Below is a small trained network, with its code and all its weights. Each question gives an input and a class and asks what happens when units are switched off, that is, made to give their printed mean instead of their output.

import numpy as np


def w(rows, s, z=0):
    codes = np.array(rows[::2]) - 128.0
    scale = np.full(codes.shape[1], s)
    scale[-1] = z or s
    return codes * scale


def f(y):
    return np.maximum(y, 0)


def log_softmax(a):
    a = a - a.max(-1, keepdims=True)
    return a - np.log(np.exp(a).sum(-1, keepdims=True))


def net(x, mask):
    res = np.array(x, float).reshape(1, 6) / 4 @ E
    y = f(res @ A[0][:, :-1].T + A[0][:, -1])
    res = res + np.where(mask, y, B[0][:, -1]) @ B[0][:, :-1]
    return log_softmax(res[-1] @ U[:, :-1].T + U[:, -1])


A, B = {}, {}
E = w([
[134,74,166,126,163],'x0',
[102,166,183,109,209],'x1',
[193,146,28,121,158],'x2',
[254,195,244,122,137],'x3',
[137,129,122,245,164],'x4',
[161,57,111,88,69],'x5',
],0.0065)
A[0] = w([
[17,118,152,137,179,224],'neuron 0',
[237,223,125,153,163,176],'neuron 1',
[109,35,59,223,188,190],'neuron 2',
[61,81,156,75,184,210],'neuron 3',
[74,255,100,186,98,205],'neuron 4',
[93,199,209,128,153,245],'neuron 5',
[253,196,146,151,229,130],'neuron 6',
[237,125,169,126,50,123],'neuron 7',
[32,119,70,244,126,169],'neuron 8',
[104,42,136,124,183,252],'neuron 9',
[90,139,190,163,110,219],'neuron 10',
[208,124,84,89,72,94],'neuron 11',
[45,137,97,228,153,198],'neuron 12',
[44,237,205,129,147,208],'neuron 13',
],0.0064,0.0028)
B[0] = w([
[127,62,112,52,98,231],'neuron 0',
[152,177,167,156,249,235],'neuron 1',
[172,37,133,79,69,244],'neuron 2',
[116,137,87,41,41,206],'neuron 3',
[234,75,146,148,155,221],'neuron 4',
[254,79,201,120,159,238],'neuron 5',
[98,212,158,133,205,238],'neuron 6',
[204,67,197,139,142,217],'neuron 7',
[204,60,164,133,118,255],'neuron 8',
[69,92,74,18,124,210],'neuron 9',
[157,47,117,105,143,205],'neuron 10',
[173,123,105,168,140,186],'neuron 11',
[193,21,163,125,140,239],'neuron 12',
[237,15,199,125,115,239],'neuron 13',
],0.0061,0.0051)
U = w([
[86,187,71,144,87,97],'0',
[170,54,140,117,116,143],'1',
[3,255,144,233,97,2],'2',
[155,194,164,150,226,120],'3',
[60,156,75,58,121,141],'4',
],0.0096,0.0055)

Each question gives the input, the list of numbers given to net, and the class t.
The units are the neurons (one row each of A and B). Each row of codes is followed by its name. A weight is (code - 128) times the scale printed after its matrix; where a second scale follows, it is the last column's (A, B and U).
mask holds one flag per neuron, in row order. A switched-off neuron (its flag False) gives its mean, the last column of its row in B, instead of its output. The means were averaged over made-up inputs and are rounded, as every weight is.
A unit's drop is (log p(t) with every unit on - log p(t) with that unit switched off) / (log p(t) with every unit on - log p(t) with every unit switched off).
The circuit of an input: a set's keep is (log p(t) with only the set's units on - log p(t) with every unit switched off) / (log p(t) with every unit on - log p(t) with every unit switched off). Starting from the 12 units with the biggest drops (on a tie, the unit counted first), units are removed one at a time, each time the one whose removal leaves the highest keep (on an exact tie, the one counted first), for as long as the keep stays at least 0.8.
circuit, biggest first: the units of the circuit, biggest drop first
unit that matters most: the unit with the biggest drop
top k neurons: the k neurons with the biggest drops, biggest first
drop when u is switched off: that unit's drop, to one decimal
input [-8,7,2,2,-7,6], class 3: top 2 neurons => (neuron 2; neuron 0)
input [-6,5,8,-5,7,-7], class 1: circuit, biggest first => (neuron 2; neuron 12)
input [3,8,-3,8,0,4], class 3: unit that matters most => neuron 6
input [-7,-5,-3,7,-8,-8], class 3: circuit, biggest first => (neuron 1; neuron 2)
input [5,-4,5,-6,-6,-5], class 4: circuit, biggest first => (neuron 13; neuron 5; neuron 7)
input [7,-8,7,-6,-7,-4], class 4: circuit, biggest first => (neuron 13; neuron 5; neuron 4)
input [-3,0,3,-5,-1,4], class 4: top 4 neurons => (neuron 13; neuron 5; neuron 7; neuron 4)
input [-2,1,4,-6,-6,-4], class 4: top 3 neurons => (neuron 5; neuron 13; neuron 7)
input [-4,-6,6,-7,-7,-1], class 0: top 2 neurons => (neuron 13; neuron 5)
input [-4,0,4,-1,-4,7], class 4: drop when neuron 11 is switched off => -0.1
input [-3,3,0,3,-4,2], class 3: drop when neuron 2 is switched off => 0.2
